Here is a tiny trained network, its code and every weight. The questions are about switching its units off for an input and a class, where a switched-off unit gives its printed mean instead of its output.

import numpy as np


def w(rows, s, z=0):
    codes = np.array(rows[::2]) - 128.0
    scale = np.full(codes.shape[1], s)
    scale[-1] = z or s
    return codes * scale


def norm(h):
    return h / np.sqrt((h * h).mean(-1, keepdims=True) + 1e-5)


def f(y):
    return y / 2 * (1 + np.tanh(0.7978845608 * (y + 0.044715 * y**3)))


def log_softmax(a):
    a = a - a.max(-1, keepdims=True)
    return a - np.log(np.exp(a).sum(-1, keepdims=True))


def net(x, mask):
    res = np.array(x, float).reshape(1, 8) / 4 @ E
    u = 0
    for l in range(2):
        y = f(norm(res) @ A[l][:, :-1].T + A[l][:, -1])
        res = res + np.where(mask[u : u + 9], y, B[l][:, -1]) @ B[l][:, :-1]
        u += 9
    return log_softmax(norm(res)[-1] @ U[:, :-1].T + U[:, -1])


A, B = {}, {}
E = w([
[71,92,112,91,49,161,98,121],'x0',
[206,139,79,44,108,104,229,102],'x1',
[160,163,170,242,77,153,71,254],'x2',
[110,39,130,218,137,159,212,126],'x3',
[29,99,136,99,108,244,212,156],'x4',
[105,231,162,119,144,92,111,104],'x5',
[108,158,154,111,12,50,188,166],'x6',
[120,97,18,115,100,47,92,169],'x7',
],0.0065)
A[0] = w([
[86,138,174,101,49,117,94,181,94],'L0N1',
[136,87,116,100,142,136,218,123,117],'L0N2',
[48,154,78,59,102,105,77,104,33],'L0N3',
[176,130,155,117,254,134,158,113,157],'L0N4',
[208,162,127,152,132,19,117,155,140],'L0N5',
[74,117,119,194,148,191,144,140,123],'L0N6',
[108,87,108,150,156,107,170,196,3],'L0N7',
[101,71,137,179,136,112,103,198,97],'L0N8',
[54,70,104,78,103,174,157,144,59],'L0N9',
],0.0094,0.0046)
B[0] = w([
[185,194,99,113,223,193,137,68,196],'L0N1',
[246,132,86,60,91,56,123,124,191],'L0N2',
[51,173,117,172,163,112,83,46,182],'L0N3',
[145,116,93,81,155,183,71,210,199],'L0N4',
[190,83,74,172,54,21,178,215,254],'L0N5',
[117,108,148,178,127,61,105,144,196],'L0N6',
[78,105,144,139,61,161,194,73,129],'L0N7',
[160,26,61,145,214,254,125,193,188],'L0N8',
[65,209,88,135,96,120,179,184,207],'L0N9',
],0.0073,0.0057)
A[1] = w([
[155,105,149,96,86,92,173,112,19],'L1N1',
[166,137,174,254,162,211,160,174,78],'L1N2',
[142,40,78,80,160,158,130,139,107],'L1N3',
[150,159,167,213,138,155,85,86,141],'L1N4',
[208,160,183,160,125,87,74,138,97],'L1N5',
[115,80,173,248,147,197,126,193,63],'L1N6',
[66,95,112,88,117,174,194,121,1],'L1N7',
[133,185,87,139,114,166,48,183,235],'L1N8',
[108,60,145,117,98,132,189,101,99],'L1N9',
],0.009,0.0045)
B[1] = w([
[187,197,151,165,70,43,124,164,137],'L1N1',
[78,104,167,199,118,58,74,116,219],'L1N2',
[118,136,182,126,128,169,125,134,184],'L1N3',
[116,167,108,96,98,125,166,104,160],'L1N4',
[139,157,128,119,32,40,204,156,187],'L1N5',
[97,79,108,245,178,103,30,167,228],'L1N6',
[178,165,128,116,74,59,150,165,147],'L1N7',
[108,85,89,120,142,172,159,132,254],'L1N8',
[190,206,107,37,121,64,148,133,143],'L1N9',
],0.011,0.0071)
U = w([
[147,86,124,23,207,227,135,140,115],'0',
[197,160,98,85,7,17,206,234,206],'1',
[95,62,101,242,174,92,12,190,253],'2',
[25,196,196,93,77,129,131,52,8],'3',
],0.011,0.0052)

Each question gives the input, the list of numbers given to net, and the class t.
The units are the neurons (one row each of A and B). Each row of codes is followed by its name. A weight is (code - 128) times the scale printed after its matrix; where a second scale follows, it is the last column's (A, B and U).
mask holds one flag per neuron, layer by layer. A switched-off neuron (its flag False) gives its mean, the last column of its row in B, instead of its output. The means were averaged over made-up inputs and are rounded, as every weight is.
A unit's drop is (log p(t) with every unit on - log p(t) with that unit switched off) / (log p(t) with every unit on - log p(t) with every unit switched off).
The circuit of an input: a set's keep is (log p(t) with only the set's units on - log p(t) with every unit switched off) / (log p(t) with every unit on - log p(t) with every unit switched off). Starting from the 12 units with the biggest drops (on a tie, the unit counted first), units are removed one at a time, each time the one whose removal leaves the highest keep (on an exact tie, the one counted first), for as long as the keep stays at least 0.8.
units of the circuit, in order: the units of the circuit, biggest drop first
unit that matters most: the unit with the biggest drop
top k neurons in layer l: the k neurons of layer l with the biggest drops, biggest first
drop when u is switched off: that unit's drop, to one decimal
input [-7,3,-8,-6,7,8,3,-7], class 0: units of the circuit, in order : [L0N4, L1N5]
input [4,-3,0,-8,4,8,0,1], class 3: unit that matters most : L0N3
input [6,-7,-3,-2,1,6,-7,-3], class 3: top 3 neurons in layer 0 : [L0N8, L0N5, L0N3]
input [-2,0,-6,8,-1,1,-8,5], class 0: units of the circuit, in order : [L1N6, L1N2]
input [4,-3,-2,7,4,4,3,8], class 1: top 2 neurons in layer 1 : [L1N7, L1N6]
input [2,-6,-8,-1,-8,4,-7,-1], class 0: units of the circuit, in order : [L1N6, L1N2]
input [1,-8,-3,-7,-2,4,-5,3], class 3: top 2 neurons in layer 1 : [L1N6, L1N4]
input [2,-4,-8,8,7,-2,-8,8], class 1: top 3 neurons in layer 0 : [L0N9, L0N2, L0N1]
input [-1,-6,2,7,-8,7,8,-6], class 1: top 2 neurons in layer 0 : [L0N5, L0N4]
input [-2,4,1,2,1,7,-6,-4], class 0: top 3 neurons in layer 0 : [L0N4, L0N5, L0N8]
input [-2,-1,-7,4,-2,-1,1,-1], class 0: top 2 neurons in layer 0 : [L0N4, L0N5]
input [-6,2,6,4,4,4,7,-1], class 2: drop when L1N6 is switched off : 0.1
input [3,-1,-7,7,-6,-4,-3,4], class 0: drop when L1N3 is switched off : 0.1
input [0,-8,-4,-1,-2,6,0,-5], class 3: drop when L1N6 is switched off : 0.1
input [0,1,-2,-4,-2,0,0,-8], class 0: drop when L0N4 is switched off : 0.2
input [5,-1,-7,2,-5,-3,-1,-2], class 0: unit that matters most : L0N5
